Known rows, with every way that one mark hangs from another:
K_155{K_539{K_193{K_135{K_346} K_529}} K_640}: -23; 35; 57; -25; 11; 13; 6; 23; -38; -21; 8; -18; 15; -19; -32; -27; -23; 24; 13; 22; -23; -8; -17; -20
K_155{K_539{K_193} K_640}: -41; 17; 67; -26; 33; -5; 4; 35; -30; -26; 5; -18; 34; -26; -40; -37; -39; 27; 6; 16; -40; -4; -20; -14
K_66{K_539{K_193{K_155 K_529 K_640}}}: -32; 9; 80; -37; 28; 26; 52; 23; -36; -5; 13; -13; 26; -11; -26; -13; -18; 29; 20; 24; -50; -16; -1; -12
K_135{K_539}: -47; -10; 54; -23; 13; 10; 3; 36; -6; -25; 31; -22; 35; -7; -12; -25; 10; 23; -1; -5; -45; 33; -1; -22
K_346{K_66}: -35; 5; 63; -14; 23; 1; 2; 34; 1; -7; 32; -19; 25; -9; -11; -41; 7; 20; -4; 6; -51; 10; 14; 1
K_66{K_539{K_193{K_135}}}: -42; 15; 89; -37; 35; 19; 28; 25; -30; -9; 8; -9; 25; -13; -12; -14; -3; 33; 8; 24; -57; -11; -6; -14
K_155{K_539{K_193{K_529 K_640}}}: -20; 24; 78; -26; 18; 11; 25; 23; -34; -16; 22; -25; 24; -18; -41; -40; -20; 8; 15; 19; -42; 8; -6; -33
K_539{K_193{K_529}}: -45; 14; 74; -19; 15; 14; 10; 28; -31; -22; 19; -13; 16; -24; -13; -24; 15; 15; 8; 18; -58; -3; 11; -18
K_155{K_539{K_193{K_135 K_529}} K_640}: -26; 37; 64; -27; 15; 9; 5; 28; -36; -16; 10; -16; 20; -21; -37; -31; -27; 26; 15; 23; -26; -6; -18; -18
K_539{K_193{K_155 K_529 K_640}}: -31; 13; 63; -29; 0; 11; 33; 21; -47; -6; 24; -17; 16; -17; -35; -20; -6; 25; 18; 14; -48; -6; 18; -13
K_66{K_539{K_193{K_155 K_529}}}: -42; 12; 85; -36; 29; 27; 39; 25; -29; -9; 7; -5; 21; -8; -14; -16; -12; 23; 17; 25; -49; -19; -6; -11
K_193{K_135 K_155}: -24; 39; 62; -36; -10; 11; -7; 24; -39; 14; 29; -3; 10; 15; -28; -35; 0; 40; 3; 0; -27; 9; -1; -4
K_155{K_539{K_193{K_66 K_135 K_529}} K_640}: -22; 38; 59; -29; 26; 2; 8; 32; -36; -13; 12; -12; 19; -21; -43; -34; -35; 18; 15; 20; -21; -15; -9; -15
K_155{K_539{K_193{K_135 K_529}}}: -20; 39; 81; -27; 10; 15; 9; 19; -33; -13; 15; -16; 13; -12; -28; -40; -8; 7; 15; 22; -35; 5; -10; -32
K_135{K_346{K_38} K_539{K_193{K_155 K_640}}}: -42; -8; 21; -29; -16; 11; 31; 8; -43; -37; 18; -21; 15; -5; 2; 1; -8; 11; 2; 1; -42; 20; 11; -26
K_193{K_135 K_155 K_640}: -7; 33; 53; -39; -12; 8; 21; 21; -53; 24; 41; -18; 19; 9; -53; -29; -12; 50; 8; -1; -27; 15; 10; -7
K_155{K_539{K_193{K_529}}}: -29; 26; 82; -24; 20; 12; 11; 25; -27; -21; 15; -18; 20; -15; -29; -42; -14; 2; 12; 20; -41; 4; -11; -32
K_346{K_38{K_155} K_66{K_539{K_193{K_529}}}}: -33; 10; 43; -30; 27; 13; 39; 15; -13; -20; -3; -12; 22; -11; 11; -24; -12; 11; 10; 28; -57; -15; -4; 10
K_38{K_66{K_539{K_193}} K_155{K_640}}: -23; -21; 35; -38; 63; 7; 38; 26; -3; -33; -33; -37; 45; -28; -27; -31; -8; 82; -4; 10; -67; -24; -23; 30
K_66{K_539{K_193{K_529 K_640}}}: -35; 7; 83; -32; 37; 25; 50; 27; -32; -11; 16; -17; 29; -18; -22; -12; -10; 27; 16; 26; -56; -12; 0; -17
K_155{K_539}: -29; 23; 81; -23; 29; 7; 0; 33; -19; -16; 25; -20; 32; -4; -34; -54; -21; 11; 0; 7; -40; 17; -19; -28
K_155{K_539{K_193{K_66}} K_640}: -39; 19; 62; -28; 43; -11; 7; 38; -30; -23; 10; -15; 33; -26; -46; -39; -48; 21; 5; 14; -35; -12; -11; -12
K_193{K_66 K_529}: -24; 27; 58; -14; 36; 15; 7; 44; -20; -8; 44; -6; 17; -3; -26; -41; -1; 2; 3; 5; -30; -6; 21; -13
K_539{K_193}: -56; 4; 77; -23; 25; -1; 4; 31; -31; -23; 14; -14; 25; -26; -15; -26; 6; 26; -2; 12; -68; 1; 9; -15

Rows:
4; 34; 41; -45; 10; 13; 49; 17; -56; 22; 37; -12; 9; 18; -50; -16; -36; 38; 8; 1; -13; -15; 19; -8	K_193{K_66{K_539} K_135{K_346} K_155 K_640}
13; 26; 25; -20; -34; 39; 37; 8; -32; 1; 49; -35; -1; 1; -19; -3; 28; 26; 17; 9; -14; 26; 23; -28	K_193{K_135{K_346{K_66} K_539} K_529 K_640}
-23; 3; 52; -29; 27; -4; 20; 25; -22; -27; 3; -32; 35; -17; -41; -48; -16; 37; 1; 5; -56; 1; -17; -7	K_38{K_155{K_539{K_193{K_66 K_640}}}}
-18; 27; 72; -30; 10; 6; 18; 16; -42; -14; 19; -26; 19; -14; -38; -33; -17; 20; 7; 15; -40; 10; -6; -34	K_155{K_539{K_193{K_135{K_346} K_640}}}
-35; 11; 42; -16; 19; 19; 18; 18; -21; -25; 20; -15; 14; 4; 15; -19; -5; 9; -10; 12; -47; 2; 5; -10	K_135{K_346{K_38 K_66{K_539}}}
-33; 25; 82; -40; 19; 30; 35; 20; -35; -1; 8; -4; 14; -4; -14; -13; -5; 28; 19; 27; -43; -18; -6; -12	K_66{K_539{K_193{K_135 K_155 K_529}}}
-28; 15; 27; -23; 24; -4; 11; 25; -11; -22; 6; -18; 31; -8; -7; -45; -28; 16; 0; 14; -44; 2; -13; 12	K_346{K_38{K_155{K_539 K_640}} K_66}
3; 64; 64; -34; -23; 33; 6; 14; -40; 16; 28; -4; -4; 20; -33; -40; -5; 13; 24; 14; -1; 5; -11; -19	K_193{K_135 K_155{K_539} K_529}
-28; 8; 41; -25; 29; 0; 11; 31; -20; -33; -4; -26; 32; -20; -37; -43; -21; 40; 5; 10; -44; -12; -25; 2	K_38{K_155{K_539{K_193{K_66 K_529}} K_640}}
-17; 37; 54; -26; 1; 23; 10; 30; -29; -4; 23; -8; 15; 6; -39; -41; -30; 16; 22; 11; -10; -4; -18; -7	K_193{K_155{K_539 K_640} K_529}
-41; -19; 33; -17; -12; 12; 18; 11; -7; -39; 17; -28; 10; -14; 14; -3; 20; 13; 0; 5; -46; 17; 17; -21	K_135{K_346{K_66} K_539{K_193}}
-35; 6; 33; -28; 37; 6; 30; 25; -9; -19; 0; -14; 33; -7; 3; -29; -26; 26; 2; 20; -51; -11; -13; 20	K_346{K_38{K_155{K_640}} K_66{K_539}}
-33; 22; 59; -31; 15; 1; 1; 34; -29; -6; 18; -10; 30; 4; -45; -46; -43; 30; 6; 1; -24; 2; -20; -2	K_193{K_155{K_539 K_640}}
-24; 28; 62; -35; 32; -8; 8; 35; -27; 2; 29; -1; 23; 11; -49; -57; -49; 5; 3; -4; -20; -8; 3; -9	K_193{K_66 K_155{K_539}}
-20; 21; 21; -33; -31; 14; 4; 14; -27; -1; 22; -12; 4; 13; -13; -10; -3; 42; 7; -2; -8; 10; 1; 2	K_193{K_135{K_346{K_66} K_539} K_155{K_640}}
-14; -15; 46; -37; 54; 19; 45; 18; -2; -29; -26; -36; 35; -21; -20; -36; 9; 66; 0; 13; -69; -19; -17; 19	K_38{K_66{K_539{K_193{K_529}}} K_155}
-39; -7; 33; -17; -3; 20; 20; 18; -22; -41; 23; -22; 7; -11; 4; -3; 15; 7; 2; 2; -37; 9; 18; -30	K_135{K_346 K_539{K_193{K_66 K_529}}}
-4; 45; 51; -33; -25; 16; 4; 5; -33; 7; 22; -12; -4; 22; -22; -36; -12; 23; 6; 6; -10; 7; -6; -13	K_193{K_135{K_346{K_66}} K_155{K_539}}
-21; 5; 63; -31; 61; 1; 48; 43; -32; 3; 43; -20; 41; -10; -53; -30; -37; 28; 0; 3; -45; -6; 21; -12	K_193{K_66{K_539} K_640}
-41; 17; 86; -42; 26; 18; 32; 22; -34; -2; 6; -5; 21; -6; -15; -15; -12; 34; 12; 22; -50; -15; -7; -9	K_66{K_539{K_193{K_135 K_155}}}
-6; 23; 53; -39; 28; -11; 37; 33; -42; 11; 42; -16; 31; 5; -74; -50; -62; 16; 9; -7; -20; -2; 14; -12	K_193{K_66 K_155{K_539} K_640}
-53; -11; 56; -32; 1; 4; 14; 26; -19; -24; 16; -16; 27; -13; -12; -17; 2; 22; 8; 1; -48; 18; 5; -19	K_135{K_539{K_193{K_155}}}
-10; 41; 46; -34; -35; 35; 9; 16; -31; 10; 33; -6; -1; 17; -17; -20; 17; 22; 24; 6; -5; 16; 2; -15	K_193{K_135{K_539} K_155 K_529}
-15; 34; 55; -37; 1; 6; 33; 19; -55; 9; 29; -8; 5; -12; -42; -20; -10; 22; 20; 14; -31; -15; 31; -11	K_539{K_193{K_66 K_135 K_155 K_529 K_640}}
-37; 22; 60; -33; 29; 7; 30; 19; -22; -5; 10; -3; 19; -9; 11; -21; -16; 3; 7; 28; -51; -7; 7; 0	K_346{K_38 K_66{K_539{K_193{K_135}}}}
-33; 15; 53; -32; 51; 15; 29; 25; -27; -20; 2; -11; 29; -11; -4; -32; -14; 17; -2; 18; -57; -3; 0; -3	K_346{K_38{K_66{K_539{K_193{K_529}}}}}
-35; 13; 53; -32; 57; 10; 23; 29; -23; -18; 7; -12; 36; -5; -7; -38; -18; 22; -10; 11; -57; 4; -4; 0	K_346{K_38{K_66{K_539}}}
-7; 50; 34; -37; 5; 1; 1; 22; -45; 6; 24; -2; 4; 18; -44; -36; -44; 27; 3; -1; 4; -15; -1; -5	K_193{K_66 K_135{K_346} K_155{K_539 K_640}}
